Each row of numbers belongs to one of the elements below and depends on some of the facts about them. Some rows are named. Which element is each other row?

There are 4 kinds of fact about the elements: klabril, vetrim, skagos, moplo.
klabril: belongs to class; vetrim: points at; skagos: is of sort; moplo: sits directly inside
[berus,bipler,bruvu,dedro,dredri,dreklur,dribrim,drifus,drutros,fladibis,fleplam,fopar,fubostok,geflis,gripam,grotrus,kizuk,kovo,makli,minur,modre,nirupa,nover,nuplafis,nuto,poplum,rilal,rira,robridra,rusar,skanes,skedrik,stegovok,sunuk,tora,tragrul,trale,zibal,zistok] klabril 18
[botol,brifi,brobrur,brutelok,drelaben,droflir,geplen,gufegis,kletrur,klifledru,kobri,kubu,nisum,rebrunin,rigan,steskam,trezor,vunir] klabril 419
[bremor,drogi,dubak,flebu,flimir,gareskik,kitem,klagelok,klofa,klono,koto,loman,lubosan,madrer,mifur,pluklu,skodru,stemam,trefak,volal,vuklil,zivegim,zoskal] klabril 539
[brupli,dotros,dranibi,feska,flovaple,fubem,griklos,grotrim,gulur,kistin,kugor,miduk,nagoklol,nopu,peflal,plozin,rusaku,stamoskur,stibruk,trokluk,viluski,zitradra,zuvil] klabril 178
berus vetrim tuflen
brifi vetrim klostal
brupli vetrim stusifo
dreklur vetrim testu
droflir vetrim radan
fleplam vetrim stemam
flimir vetrim klono
fubostok vetrim plugrikis
geplen vetrim dranibi
griklos vetrim brozim
gripam vetrim flepe
grotrim vetrim skedrik
kizuk vetrim kudri
klono vetrim plupla
kobri vetrim flimir
koto vetrim zistok
kubu vetrim plupla
madrer vetrim nirupa
makli vetrim teflel
minur vetrim stusifo
nagoklol vetrim plupla
nuplafis vetrim nopu
rebrunin vetrim brupli
rilal vetrim bime
skedrik vetrim zoskal
skodru vetrim trika
sunuk vetrim fubem
trale vetrim fudru
trefak vetrim tano
volal vetrim fudru
zibal vetrim riligor
zitradra vetrim kovo
zoskal vetrim stegovok
[berus,bremor,brifi,brobrur,brozim,dedro,dranibi,dredri,dreklur,drelaben,dribrim,drifus,droflir,drutros,dusigek,feska,flatras,fleplam,fopar,fubostok,gareskik,geflis,griklos,kitem,klagelok,klamak,klefli,klero,kletrur,klifledru,klostal,klostiga,kovo,kubu,kugor,loman,madrer,minur,nagoklol,nuto,paflim,peflal,platobri,pludru,plugrikis,rilal,robridra,rusar,skanes,skoron,stolono,teflel,teklel,trale,trezor,trika,trokluk,truklus,viluski,vinas,zibal,zivegim,zuvil] skagos 97
[bime,bruvu,dubak,flepe,flovaple,fudru,gulur,klono,lubosan,makli,mifur,modre,nirupa,nuplafis,pluklu,plupla,rira,skedrik,skodru,stegovok,stogol,sunuk,vuklil,vunir,zoskal] skagos 965
[bipler,brupli,brutelok,dotros,flebu,flimir,fuplu,geplen,gremu,gripam,grotrim,kistin,kizuk,kloplen,kluplel,nisum,nopu,plozin,poplum,rebrunin,riflal,rigan,rubri,rusaku,sonas,stedrenam,stibruk,stidas,tora,tuflen] skagos 461
[botol,fubem,grotrus,klaflum,klofa,koto,kudri,miduk,nover,riligor,stemam,steskam,tano,testu,trefak,vizo] skagos 56
[drogi,fladibis,gufegis,kobri,kudetrek,radan,rovon,stamoskur,stusifo,tragrul,volal,zistok,zitradra] skagos 684
[berus,dreklur,drutros,geplen,nagoklol,nover,robridra] moplo radan
[bime,kugor] moplo truklus
[bipler,miduk,rilal,zivegim] moplo klefli
[botol,dranibi] moplo brozim
[bremor,rusar] moplo stidas
[brifi] moplo testu
[brobrur,fopar,lubosan,nuplafis,steskam,stibruk,trezor,trokluk] moplo rubri
[brozim,fleplam,gremu,klostiga,pludru] moplo klamak
[brupli,grotrus,kizuk,kobri,skodru] moplo kudetrek
[brutelok,madrer] moplo kluplel
[bruvu,trale] moplo tuflen
[dedro,geflis,kletrur,viluski] moplo vizo
[dotros] moplo sonas
[dredri,stegovok] moplo klostiga
[drelaben,dribrim,dusigek,stedrenam,stolono,tano,zibal] moplo fuplu
[drifus,zoskal] moplo pludru
[droflir,gareskik,klofa,mifur,testu,tuflen,vizo] moplo flepe
[drogi,tragrul] moplo klostal
[dubak,minur,skoron,sonas] moplo klaflum
[feska,pluklu] moplo teklel
[fladibis,griklos,kudetrek,poplum,stogol] moplo paflim
[flatras,klostal,kovo,radan,rira,skanes] moplo vinas
[flebu,flovaple,klagelok,stemam] moplo stogol
[flimir] moplo kloplen
[fubem,rigan] moplo skoron
[fubostok,skedrik] moplo plupla
[fudru,klero,kloplen,nirupa] moplo teflel
[gripam,grotrim,gufegis,kitem,modre,rusaku] moplo tano
[gulur,volal] moplo trika
[kistin,plozin] moplo gremu
[klefli,kluplel,platobri,plupla,rubri,stusifo] moplo plugrikis
[klifledru,loman,nuto] moplo dusigek
[klono,kudri,riligor,trika] moplo riflal
[koto,nisum,stidas,teklel] moplo rovon
[kubu,zistok] moplo kudri
[makli,peflal,zitradra,zuvil] moplo stusifo
[nopu,sunuk,tora,trefak] moplo stedrenam
[rebrunin,vuklil] moplo platobri
[stamoskur,vunir] moplo stolono

Named rows:
modre: -0.20	+0.58	-1.31	-0.72	-0.55	+0.57	-0.41	+0.58	-1.83	-0.18	+1.65	+0.57	+1.87	+1.02	+0.57	+0.88	-0.13	+1.40	-2.85	-0.24	+0.25	-2.23	-0.45	+0.91	+1.43	+1.64	+2.06	-0.70	+3.46	+1.80	+1.95
geflis: +0.11	+0.36	-0.57	-1.58	-0.85	+0.60	-0.37	+0.16	-1.09	-0.41	-0.02	+0.65	+1.89	-1.76	+0.66	+1.61	-0.11	+1.22	-1.02	+0.03	-0.35	-0.41	-0.83	+0.83	+0.14	+0.17	+0.54	-0.14	+0.90	+2.67	+2.08
dotros: +1.05	-1.06	-0.52	+0.69	+0.13	-0.38	-0.86	+0.24	+0.21	-0.27	-1.35	-0.21	-2.28	+0.51	+0.84	+0.37	+1.64	+0.80	+1.30	-0.78	-0.52	-1.06	-1.90	+0.55	-0.78	-0.29	+0.33	+0.51	+0.83	-1.85	-0.49
gareskik: +1.04	-1.85	+1.04	+1.81	-0.68	+0.33	+1.65	-1.81	+3.22	-0.37	-0.05	-0.05	-2.54	-0.28	-0.26	-1.27	+1.55	+0.32	+1.89	-2.00	-0.89	+0.88	-1.41	+0.68	+1.37	-1.39	-0.63	-0.19	+0.18	-1.98	-1.55
drelaben: +0.64	+1.05	-1.52	+0.09	+0.06	-0.36	+0.14	+0.39	-3.48	+0.56	+0.68	+0.07	-1.34	-0.28	+0.26	+3.64	+1.32	+1.06	+2.16	-1.01	-0.58	-1.29	-0.69	+0.10	-1.29	+1.91	+0.68	+0.32	+2.73	+0.63	+1.49
rubri: +0.37	-1.49	+0.82	+1.85	-0.17	-0.29	-0.79	-0.54	+2.16	-0.97	+0.40	-0.91	+1.80	+0.02	+1.65	-0.93	-1.36	-0.25	+1.59	-0.29	-0.68	-1.25	-2.66	-0.36	+1.01	-0.12	+0.72	+0.40	+1.08	+0.13	-1.70
steskam: +0.32	+0.13	-0.80	+0.58	+0.58	-1.23	-1.73	+1.55	-3.62	+0.18	+0.88	-0.44	+0.77	-3.21	+1.73	+4.32	+2.14	-0.44	+3.63	-0.14	-1.00	-1.03	-1.48	-0.63	-1.31	+1.26	-0.07	+0.66	+0.78	+0.54	-1.42
nuplafis: -0.12	+0.20	-0.89	-0.22	-0.49	+0.23	-2.08	+2.10	+0.83	-0.60	+2.24	+0.23	+2.82	-3.15	+0.90	-0.44	+0.69	+0.46	-1.47	+0.32	-0.29	-2.55	-1.55	-0.25	+2.93	+0.59	+2.52	+0.04	+1.07	+2.66	+0.16
tuflen: +0.66	-1.21	+0.91	+0.95	-0.65	+0.11	+0.94	-2.32	+1.98	-0.79	-2.26	-0.81	+0.44	+1.90	+1.25	+0.23	-1.82	+0.49	+0.63	-0.43	-0.36	-0.64	-2.39	+0.44	-1.54	-0.43	-0.84	+0.17	+1.26	-0.08	-0.09
poplum: +0.27	-0.40	-0.89	-1.51	-0.45	+0.46	-1.45	+0.57	-1.16	-0.66	-1.24	+0.67	+2.05	-0.24	+1.24	+1.80	+0.43	+1.40	-1.85	+0.61	-0.51	-1.28	-1.79	+0.81	-0.10	+0.59	+1.06	-0.01	+0.86	+1.45	+1.37
stidas: +0.76	-1.37	+0.85	+1.25	-0.14	+0.11	+0.36	-1.45	+0.90	-0.81	-1.71	-0.47	+0.65	+1.87	+0.76	-1.06	-2.17	+0.85	+1.07	-0.45	-0.57	-0.78	-2.24	+0.23	-1.13	-0.26	-0.01	+0.25	+0.91	+0.09	-0.37
bremor: +0.97	-1.90	+1.12	+1.89	-0.61	+0.28	+1.55	-1.71	+2.92	-0.37	+0.07	+0.00	-2.41	-0.15	-0.19	-1.34	+1.35	+0.29	+1.95	-2.03	-0.82	+0.80	-1.35	+0.70	+1.30	-1.35	-0.55	-0.13	+0.32	-1.98	-1.48
makli: -0.11	+0.20	-0.98	-0.29	-0.47	+0.32	-1.95	+1.91	+0.72	-0.61	+1.98	+0.30	+2.80	-2.98	+0.85	-0.53	+0.51	+0.64	-1.42	+0.28	-0.22	-2.44	-1.51	-0.24	+2.58	+0.56	+2.42	+0.05	+1.16	+2.74	+0.40
rigan: +1.05	+0.38	-1.53	-0.03	+0.36	-0.50	-0.96	+0.51	-1.95	+0.11	-1.87	-0.30	-1.61	-0.06	+0.97	+2.99	+1.36	+1.03	+1.84	-0.11	-0.84	-1.81	-2.14	-0.17	-2.33	+1.36	+0.26	+0.88	+1.08	+0.04	+1.10
kubu: +1.64	+1.25	-4.31	-0.31	+1.93	-0.38	+0.01	+2.80	+0.62	+0.28	-2.40	-0.24	-0.19	-1.31	-0.20	-1.42	+1.60	-0.27	+4.22	-0.50	-1.21	+2.26	-0.48	-0.17	-0.73	+2.00	+2.07	+0.07	+1.66	+1.17	+2.44
flebu: +1.26	-2.54	+0.77	+1.55	-0.39	+0.27	+0.68	-1.39	+3.02	-0.59	-1.70	+0.12	-2.58	+1.12	+0.20	-1.21	+2.55	+0.68	+0.91	-1.41	-1.19	+0.15	-2.38	+0.67	+0.84	-1.01	-0.28	+0.00	-0.30	-3.24	-2.05
zibal: +0.08	+0.14	-0.85	-0.74	-0.39	+0.75	-0.96	+0.86	-3.71	-0.27	+1.97	+1.29	+2.39	-0.61	-0.03	+1.22	-0.57	+1.75	-0.98	-0.30	-0.11	-1.11	-0.29	+0.93	+0.95	+1.11	+2.28	-0.44	+2.42	+2.41	+1.42

Rows to name:
No name comes twice in this set of rows, the named rows included.
+0.50	-1.50	+1.44	+1.09	+0.02	+0.04	+0.85	-1.71	-1.64	-0.58	-1.62	-0.17	+1.48	+0.24	+0.50	+0.33	-2.25	+0.55	+2.22	-0.66	-0.61	+0.78	-1.14	+0.49	-2.24	-0.57	-1.23	-0.23	+0.23	+0.68	-1.20 -> vizo
+1.69	-1.19	-2.49	+1.75	+1.17	+0.08	+1.93	+0.74	+8.11	-0.43	-2.62	-0.76	-1.81	+1.04	-0.34	-6.72	+2.30	-1.37	+1.90	-1.62	-0.82	+3.18	-0.95	+0.50	+2.76	-0.18	+1.27	-0.95	+1.46	-2.39	-0.39 -> klono
+0.94	+1.00	-1.21	-0.33	-0.05	-0.26	+0.28	+0.23	-1.77	+0.39	-0.95	-0.23	-1.86	-1.74	+0.23	+3.10	+1.58	+0.98	+2.40	-0.68	-0.86	-0.88	-1.28	-0.08	-2.17	+0.96	-0.22	+0.67	+0.84	+1.07	+1.74 -> kletrur
+1.79	-2.01	-2.16	+1.63	+1.45	-0.18	+0.70	+0.72	+5.85	-0.69	-3.10	-0.46	-0.98	+2.03	+0.40	-5.22	+1.81	-1.08	+2.70	-1.21	-1.04	+3.20	-1.64	+0.73	+1.66	-0.12	+1.30	-0.61	+1.34	-3.13	-1.25 -> flimir
+0.74	-0.62	+0.64	+1.11	-0.64	+0.56	+1.60	-1.65	+3.45	-0.53	-1.38	-0.53	-0.51	+0.45	-0.13	-2.00	-1.03	+0.79	-0.08	-0.84	-0.56	-0.92	-1.73	+0.12	-0.01	-0.39	-0.39	-0.09	+0.44	+0.89	+0.43 -> stogol
+0.45	-0.39	+1.11	+1.25	-1.04	+0.30	+1.82	-2.51	+3.44	-0.49	-0.99	-1.11	-0.06	+1.03	+0.33	-0.55	-1.89	+0.26	-0.21	-0.87	+0.43	-1.19	-1.88	+0.08	-0.89	-0.64	-0.69	+0.01	+1.89	+0.97	+0.36 -> fudru
-0.06	-0.26	-1.09	-0.88	-0.29	+0.38	-1.46	+0.68	-3.40	-0.46	+0.71	+0.83	+2.60	+1.85	+1.30	+2.09	-0.44	+1.55	-1.91	+0.21	-0.02	-1.85	-1.16	+1.12	+0.54	+1.67	+2.05	-0.39	+3.22	+0.94	+1.33 -> tora
+1.08	-2.82	+1.55	+2.33	+0.12	+0.04	+0.45	-0.77	-1.03	-0.39	-0.55	+0.59	-1.31	-0.15	-0.50	-0.96	+0.99	+0.58	+2.77	-1.67	-0.99	+1.24	-1.14	+0.68	-0.15	-1.25	-0.41	-0.25	-0.52	-2.33	-3.40 -> koto
+0.93	-0.22	-0.52	+0.81	-0.20	-0.10	+0.36	+0.17	+2.11	+0.00	-0.69	-0.49	-3.11	-0.40	+0.18	-1.01	+1.88	+0.70	+0.56	-1.24	-0.25	-1.44	-1.32	+0.33	+0.11	-0.48	+0.28	+0.24	+0.75	-0.96	+0.22 -> gulur
+0.67	-0.17	+0.00	+0.36	-0.74	-0.33	+0.74	-0.89	+1.21	+0.04	-0.53	-0.58	-2.52	-0.67	+0.74	+1.51	+1.55	+0.25	+1.57	-1.36	-0.06	-0.07	-1.12	+0.71	-0.88	-0.83	-0.94	+0.29	+1.13	-0.92	+0.45 -> dranibi
+0.36	-0.36	+0.87	+1.24	-0.92	+0.20	+1.95	-2.35	+3.66	-0.52	-1.03	-1.14	-0.12	+1.08	+0.58	-1.19	-1.78	+0.27	+0.05	-0.91	+0.04	-1.06	-1.76	+0.13	-0.27	-0.44	-0.76	-0.12	+1.59	+0.85	+0.48 -> bime
+1.11	-0.66	-0.36	+0.57	-0.09	+0.13	-0.08	+0.42	-0.29	+0.01	-0.24	+0.43	-2.76	-1.60	-0.61	-0.14	+2.18	+1.21	+1.91	-1.39	-0.66	-0.09	-1.03	+0.46	-0.06	-0.62	+0.56	+0.39	-0.05	-0.67	-0.24 -> griklos
+0.62	-1.37	+0.50	+1.57	-0.09	+0.15	+0.32	-1.41	-0.53	-0.64	-0.51	-0.28	+0.88	+3.05	+0.71	-0.49	-2.25	+1.00	+0.66	-0.73	-0.28	-1.08	-1.73	+0.53	-0.50	+0.58	+0.69	-0.06	+2.47	-0.33	-0.37 -> fuplu
+1.38	-2.01	+0.61	+2.01	-0.38	+0.70	+1.39	-0.93	+4.06	-0.36	-0.83	+0.32	-3.53	-0.20	-1.12	-3.18	+2.58	+0.95	+0.39	-1.81	-1.00	-0.27	-1.82	+0.28	+2.02	-1.19	+0.24	-0.17	-0.58	-2.15	-1.57 -> skodru

The same elements again, as new rows of numbers:
Some rows with their names:
paflim: -0.57	-0.54	+0.93	-0.23	+0.87	+0.78	-0.30	+1.09	+0.82	-0.60	-0.07	+0.47	+0.00
kistin: +0.41	-0.75	+0.98	-0.01	+0.20	-0.06	+1.21	-2.33	+0.01	+0.22	+0.57	-0.13	+0.01
brutelok: +1.36	+0.48	+1.95	+0.29	-0.17	+1.85	+1.39	-1.42	+0.48	+0.85	+1.49	+0.26	+0.71
plupla: +3.41	+1.28	+0.50	-0.55	-2.00	+3.91	+0.42	+4.41	-1.82	-0.09	+0.61	-0.25	-0.06
gripam: -0.46	-1.97	-0.51	+0.91	+1.91	-6.06	-0.05	+0.75	-2.46	-0.39	-0.81	-0.77	-0.04
rigan: +0.52	-0.71	+1.08	+0.34	+0.63	+1.01	+1.76	-2.22	+0.53	+0.62	+1.59	+0.01	+0.28
klamak: -0.49	-0.40	+0.97	-0.16	+0.77	+0.87	-0.23	+1.08	+0.84	-0.49	-0.16	+0.40	-0.03
kitem: +0.32	+0.83	+1.50	-0.45	+0.05	+2.79	+0.43	-1.81	+2.14	+0.14	-0.33	+0.29	-0.64
pludru: -0.43	-0.31	+0.95	-0.17	+0.80	+0.81	-0.19	+1.00	+0.90	-0.45	-0.17	+0.40	-0.01
rusaku: +0.17	-1.19	+0.64	-0.06	+0.58	-0.29	+1.20	-2.56	+0.00	+0.14	+0.67	-0.22	-0.16
truklus: -0.25	+0.10	+1.05	-0.07	+0.62	+0.89	-0.11	+0.90	+1.01	-0.22	-0.35	+0.32	-0.03
klifledru: -0.55	-0.04	+0.39	+0.12	+1.48	+2.94	+1.37	-0.64	+2.10	+0.33	+0.49	+0.24	+0.03
brozim: -0.97	-0.29	+0.56	-0.35	+0.55	+1.42	-0.20	+1.90	+1.04	-0.49	-0.70	+0.39	-0.03
riligor: -0.61	-0.72	+0.85	-0.50	+0.50	+0.09	+0.04	+1.07	+0.04	-0.39	-0.11	+0.38	+0.06
dubak: +0.71	+0.19	+2.33	+0.17	-0.88	+1.15	+0.65	-2.88	+0.82	+0.22	+0.30	+0.36	-0.47
droflir: +0.08	+0.49	+1.15	+0.30	+1.45	+2.66	+1.34	-1.28	+1.91	+0.36	+0.84	+0.34	+0.18
geplen: +0.76	-0.81	+1.41	+0.56	+1.13	+0.52	+1.69	-3.11	+0.44	+0.53	+2.02	+0.04	+0.19

Rows to name:
No name comes twice in this set of rows, the named rows included.
-0.93	-2.05	-0.91	+0.73	+1.58	-5.64	-0.05	+1.67	-2.36	-0.36	-1.22	-0.80	+0.05 -> tora
-0.17	+0.81	+1.55	-0.39	-0.46	+2.27	-0.55	+2.78	+0.89	-0.33	-0.77	+0.70	+0.47 -> plugrikis
+0.99	+0.02	+2.76	+0.35	-0.33	+0.65	+0.55	-3.75	+0.68	+0.05	+0.79	+0.39	-0.52 -> skodru
-1.95	-0.41	-1.33	+0.26	+1.26	-2.79	-0.38	+4.49	-0.71	-0.52	-2.93	-0.40	+0.12 -> kovo
+0.95	+1.61	+1.79	-0.46	-0.28	+1.92	+0.67	-0.73	+0.58	+0.58	-0.25	+0.28	+0.33 -> miduk
+1.66	+0.97	+1.45	-0.90	+0.18	+2.56	+0.48	-2.16	+1.61	+0.30	+0.30	-0.12	-0.41 -> drogi
-1.03	-0.56	+0.49	-0.40	+0.62	+1.31	-0.27	+1.96	+0.96	-0.58	-0.61	+0.44	-0.03 -> klostal
+0.91	+0.55	+2.09	-0.60	-0.30	+1.52	+0.56	-2.31	+1.06	+0.19	+0.29	+0.33	-0.33 -> klofa
-0.81	-0.07	-0.06	+0.88	+2.25	-3.87	-0.43	+2.19	-0.95	-0.58	-1.95	-0.33	-0.05 -> trale
-0.34	-1.69	-0.16	+0.92	+1.60	-5.90	-0.13	+0.98	-2.43	-0.36	-0.81	-0.68	+0.13 -> kizuk
-0.39	+3.11	+1.02	-1.93	-1.09	+0.31	-1.22	+0.40	+0.58	+0.80	+0.70	-0.65	+0.44 -> stusifo
-0.49	-1.13	+0.81	+0.62	+0.99	+1.06	+1.62	-2.00	+0.76	+0.31	+1.25	+0.22	+0.03 -> vunir

